Below are the code and all the weights of a small trained network. Each question names an input and a class and asks about switching units off, where a switched-off unit gives its printed mean instead of its output.

import numpy as np


def w(rows, s, z=0):
    codes = np.array(rows[::2]) - 128.0
    scale = np.full(codes.shape[1], s)
    scale[-1] = z or s
    return codes * scale


def f(y):
    return np.maximum(y, 0)


def log_softmax(a):
    a = a - a.max(-1, keepdims=True)
    return a - np.log(np.exp(a).sum(-1, keepdims=True))


def net(x, mask):
    res = np.array(x, float).reshape(1, 4) / 4 @ E
    y = f(res @ A[0][:, :-1].T + A[0][:, -1])
    res = res + np.where(mask, y, B[0][:, -1]) @ B[0][:, :-1]
    return log_softmax(res[-1] @ U[:, :-1].T + U[:, -1])


A, B = {}, {}
E = w([
[209,137,159,229,148,133,150,172],'x0',
[156,140,136,105,123,246,120,126],'x1',
[103,117,157,152,142,127,153,83],'x2',
[92,134,59,217,42,158,147,138],'x3',
],0.013)
A[0] = w([
[175,143,155,95,164,127,123,103,179],'neuron 0',
[45,134,110,57,99,141,122,101,1],'neuron 1',
[126,132,128,120,133,209,140,127,139],'neuron 2',
[115,118,125,121,128,134,147,127,178],'neuron 3',
[120,127,110,144,115,6,138,140,88],'neuron 4',
[215,138,150,211,162,132,135,143,18],'neuron 5',
[145,115,159,118,147,116,119,109,152],'neuron 6',
[120,104,156,142,104,107,128,123,213],'neuron 7',
[145,129,134,122,130,209,117,117,36],'neuron 8',
[142,128,141,110,123,206,151,127,106],'neuron 9',
[163,115,157,88,200,105,143,138,185],'neuron 10',
[148,131,151,104,177,124,100,120,145],'neuron 11',
[124,135,120,149,121,67,136,125,57],'neuron 12',
[128,118,122,119,120,125,144,144,164],'neuron 13',
[96,121,93,191,51,157,137,134,173],'neuron 14',
[117,138,100,167,57,131,121,108,181],'neuron 15',
],0.02,0.0028)
B[0] = w([
[115,161,107,129,184,164,167,170,210],'neuron 0',
[154,45,125,79,17,12,191,141,246],'neuron 1',
[127,151,164,172,155,101,47,76,210],'neuron 2',
[111,126,118,108,112,138,109,145,146],'neuron 3',
[128,131,168,220,156,138,8,37,215],'neuron 4',
[115,37,117,36,1,1,173,115,233],'neuron 5',
[143,150,101,106,130,167,109,183,176],'neuron 6',
[154,167,116,131,133,120,106,137,152],'neuron 7',
[153,127,128,169,155,106,8,86,207],'neuron 8',
[111,126,146,219,140,130,51,65,209],'neuron 9',
[114,166,115,130,168,225,190,154,233],'neuron 10',
[119,171,122,142,141,172,191,162,202],'neuron 11',
[149,131,122,133,139,138,38,116,168],'neuron 12',
[128,109,138,135,152,138,136,117,138],'neuron 13',
[115,178,104,106,212,212,209,181,251],'neuron 14',
[134,169,146,99,161,193,173,185,215],'neuron 15',
],0.014,0.019)
U = w([
[134,182,102,104,181,174,171,166,105],'0',
[156,135,148,163,159,108,7,50,250],'1',
[151,52,106,73,62,47,159,126,5],'2',
],0.014,0.0014)

Each question gives the input, the list of numbers given to net, and the class t.
The units are the neurons (one row each of A and B). Each row of codes is followed by its name. A weight is (code - 128) times the scale printed after its matrix; where a second scale follows, it is the last column's (A, B and U).
mask holds one flag per neuron, in row order. A switched-off neuron (its flag False) gives its mean, the last column of its row in B, instead of its output. The means were averaged over made-up inputs and are rounded, as every weight is.
A unit's drop is (log p(t) with every unit on - log p(t) with that unit switched off) / (log p(t) with every unit on - log p(t) with every unit switched off).
The circuit of an input: a set's keep is (log p(t) with only the set's units on - log p(t) with every unit switched off) / (log p(t) with every unit on - log p(t) with every unit switched off). Starting from the 12 units with the biggest drops (on a tie, the unit counted first), units are removed one at a time, each time the one whose removal leaves the highest keep (on an exact tie, the one counted first), for as long as the keep stays at least 0.8.
units of the circuit, in order: the units of the circuit, biggest drop first
k most important neurons: the k neurons with the biggest drops, biggest first
drop of u: that unit's drop, to one decimal
input [-7,4,6,-5], class 2: units of the circuit, in order	neuron 1
input [2,1,-7,0], class 2: units of the circuit, in order	neuron 4; neuron 14
input [7,-7,-6,-5], class 1: 2 most important neurons	neuron 4; neuron 1
input [5,4,3,-2], class 2: 2 most important neurons	neuron 5; neuron 4
input [3,-7,-4,-6], class 1: 3 most important neurons	neuron 4; neuron 14; neuron 15
input [3,0,-1,-2], class 2: 2 most important neurons	neuron 14; neuron 5
input [7,1,1,-5], class 2: 2 most important neurons	neuron 5; neuron 14
input [7,-6,8,2], class 2: 4 most important neurons	neuron 5; neuron 9; neuron 8; neuron 2
input [6,-6,0,-5], class 1: 4 most important neurons	neuron 4; neuron 1; neuron 14; neuron 12
input [5,-4,1,-1], class 2: 4 most important neurons	neuron 5; neuron 9; neuron 8; neuron 2
input [8,7,-6,-1], class 2: 2 most important neurons	neuron 5; neuron 4
input [6,-6,-3,-1], class 1: 2 most important neurons	neuron 4; neuron 1
input [-3,-2,-3,-2], class 2: 2 most important neurons	neuron 14; neuron 15
input [7,3,5,5], class 2: units of the circuit, in order	neuron 5
input [-8,8,-7,-7], class 1: drop of neuron 2	1.3
